Below is a small trained network, with its code and all its weights. Each question gives an input and a class and asks what happens when units are switched off, that is, made to give their printed mean instead of their output.

import numpy as np


def w(rows, s, z=0):
    codes = np.array(rows[::2]) - 128.0
    scale = np.full(codes.shape[1], s)
    scale[-1] = z or s
    return codes * scale


def norm(h):
    return h / np.sqrt((h * h).mean(-1, keepdims=True) + 1e-5)


def f(y):
    return y / 2 * (1 + np.tanh(0.7978845608 * (y + 0.044715 * y**3)))


def log_softmax(a):
    a = a - a.max(-1, keepdims=True)
    return a - np.log(np.exp(a).sum(-1, keepdims=True))


def net(x, mask):
    res = np.array(x, float).reshape(1, 6) / 4 @ E
    u = 0
    for l in range(3):
        y = f(norm(res) @ A[l][:, :-1].T + A[l][:, -1])
        res = res + np.where(mask[u : u + 4], y, B[l][:, -1]) @ B[l][:, :-1]
        u += 4
    return log_softmax(norm(res)[-1] @ U[:, :-1].T + U[:, -1])


A, B = {}, {}
E = w([
[162,118,161,202,173,123,155,243,66,181,141],'x0',
[2,179,27,123,169,49,121,108,56,85,140],'x1',
[123,185,101,196,118,32,92,100,130,110,140],'x2',
[59,131,151,165,147,81,78,155,92,155,95],'x3',
[57,145,191,162,90,175,188,54,176,251,224],'x4',
[123,153,120,79,162,121,71,121,80,203,239],'x5',
],0.0085)
A[0] = w([
[254,120,142,69,146,192,76,107,58,226,90,96],'L0N1',
[146,199,145,74,162,190,110,161,104,97,159,198],'L0N2',
[211,58,23,201,147,74,79,153,108,116,100,3],'L0N3',
[172,125,225,141,152,164,170,144,94,193,105,29],'L0N4',
],0.0065,0.0036)
B[0] = w([
[193,132,130,156,63,123,4,212,254,95,224,254],'L0N1',
[153,45,97,23,68,161,90,185,65,221,113,200],'L0N2',
[156,187,151,170,135,79,128,243,127,52,97,216],'L0N3',
[74,68,102,134,167,184,71,187,176,205,57,215],'L0N4',
],0.0085,0.0033)
A[1] = w([
[111,161,156,176,44,93,199,107,125,179,255,3],'L1N1',
[136,89,105,86,148,208,179,85,108,112,112,220],'L1N2',
[96,130,90,174,137,90,57,58,127,143,131,12],'L1N3',
[77,143,220,186,106,192,163,163,118,178,159,20],'L1N4',
],0.0099,0.0031)
B[1] = w([
[111,249,100,131,129,234,153,160,136,133,159,253],'L1N1',
[116,105,66,142,79,116,131,131,143,143,87,198],'L1N2',
[110,190,192,101,48,66,94,116,118,97,152,183],'L1N3',
[125,113,149,201,208,119,108,109,129,161,66,243],'L1N4',
],0.014,0.0049)
A[2] = w([
[104,139,237,254,181,146,144,116,114,246,163,84],'L2N1',
[175,177,118,85,84,110,144,104,135,115,126,3],'L2N2',
[177,92,149,187,139,100,126,184,59,29,120,31],'L2N3',
[56,228,85,166,97,125,59,37,54,152,132,132],'L2N4',
],0.0075,0.0039)
B[2] = w([
[87,83,99,192,204,134,233,136,156,164,96,255],'L2N1',
[106,104,217,149,155,196,85,136,254,66,85,127],'L2N2',
[183,236,150,133,146,154,170,93,29,87,99,193],'L2N3',
[85,108,199,50,112,120,129,22,51,119,208,250],'L2N4',
],0.0098,0.0065)
U = w([
[195,49,66,103,2,202,165,69,230,50,43,104],'0',
[59,60,8,31,138,93,105,111,16,145,157,119],'1',
[99,71,170,212,216,195,187,176,186,207,61,198],'2',
[61,227,169,133,137,235,190,57,100,176,212,173],'3',
[168,65,70,123,151,51,206,127,135,116,223,3],'4',
[237,67,148,51,69,225,33,228,159,164,170,150],'5',
[203,206,79,175,178,75,133,199,38,29,31,195],'6',
[62,179,213,60,78,43,59,36,79,49,169,165],'7',
],0.012,0.0065)

Each question gives the input, the list of numbers given to net, and the class t.
The units are the neurons (one row each of A and B). Each row of codes is followed by its name. A weight is (code - 128) times the scale printed after its matrix; where a second scale follows, it is the last column's (A, B and U).
mask holds one flag per neuron, layer by layer. A switched-off neuron (its flag False) gives its mean, the last column of its row in B, instead of its output. The means were averaged over made-up inputs and are rounded, as every weight is.
A unit's drop is (log p(t) with every unit on - log p(t) with that unit switched off) / (log p(t) with every unit on - log p(t) with every unit switched off).
The circuit of an input: a set's keep is (log p(t) with only the set's units on - log p(t) with every unit switched off) / (log p(t) with every unit on - log p(t) with every unit switched off). Starting from all 12 units, units are removed one at a time, each time the one whose removal leaves the highest keep (on an exact tie, the one counted first), for as long as the keep stays at least 0.8.
units of the circuit, in order: the units of the circuit, biggest drop first
unit that matters most: the unit with the biggest drop
top k neurons: the k neurons with the biggest drops, biggest first
top k neurons in layer l: the k neurons of layer l with the biggest drops, biggest first
drop of u: that unit's drop, to one decimal
input [7,-1,4,3,6,7], class 2: units of the circuit, in order -> [L2N1]
input [6,3,-1,-4,0,0], class 6: top 3 neurons -> [L1N1; L0N2; L1N4]
input [6,-5,0,-6,3,6], class 2: top 2 neurons in layer 2 -> [L2N1; L2N4]
input [-5,-6,8,-3,-4,-1], class 6: top 3 neurons -> [L0N3; L2N3; L2N4]
input [8,2,7,5,2,0], class 3: top 4 neurons -> [L2N4; L0N4; L1N1; L1N3]
input [-8,-1,-3,-6,-2,5], class 5: top 3 neurons -> [L0N1; L0N2; L2N1]
input [-3,5,-1,2,-6,3], class 7: top 2 neurons -> [L2N1; L2N4]
input [-1,3,-8,5,-7,8], class 5: top 2 neurons in layer 0 -> [L0N1; L0N2]
input [1,5,6,1,-1,-6], class 7: top 2 neurons in layer 1 -> [L1N3; L1N4]
input [-6,7,-7,5,1,-3], class 7: top 4 neurons -> [L1N3; L2N4; L2N1; L0N2]
input [-4,-2,-3,-4,4,0], class 0: top 2 neurons -> [L1N2; L2N4]
input [-8,7,1,0,-7,-7], class 7: top 2 neurons in layer 2 -> [L2N1; L2N4]
input [3,0,-2,-2,-5,4], class 5: drop of L0N1 -> 0.5
input [-5,6,1,1,3,6], class 7: unit that matters most -> L1N3
input [0,-3,-6,7,-6,2], class 5: drop of L0N1 -> 0.2
input [-8,8,-1,7,-8,5], class 7: drop of L1N3 -> 0.2
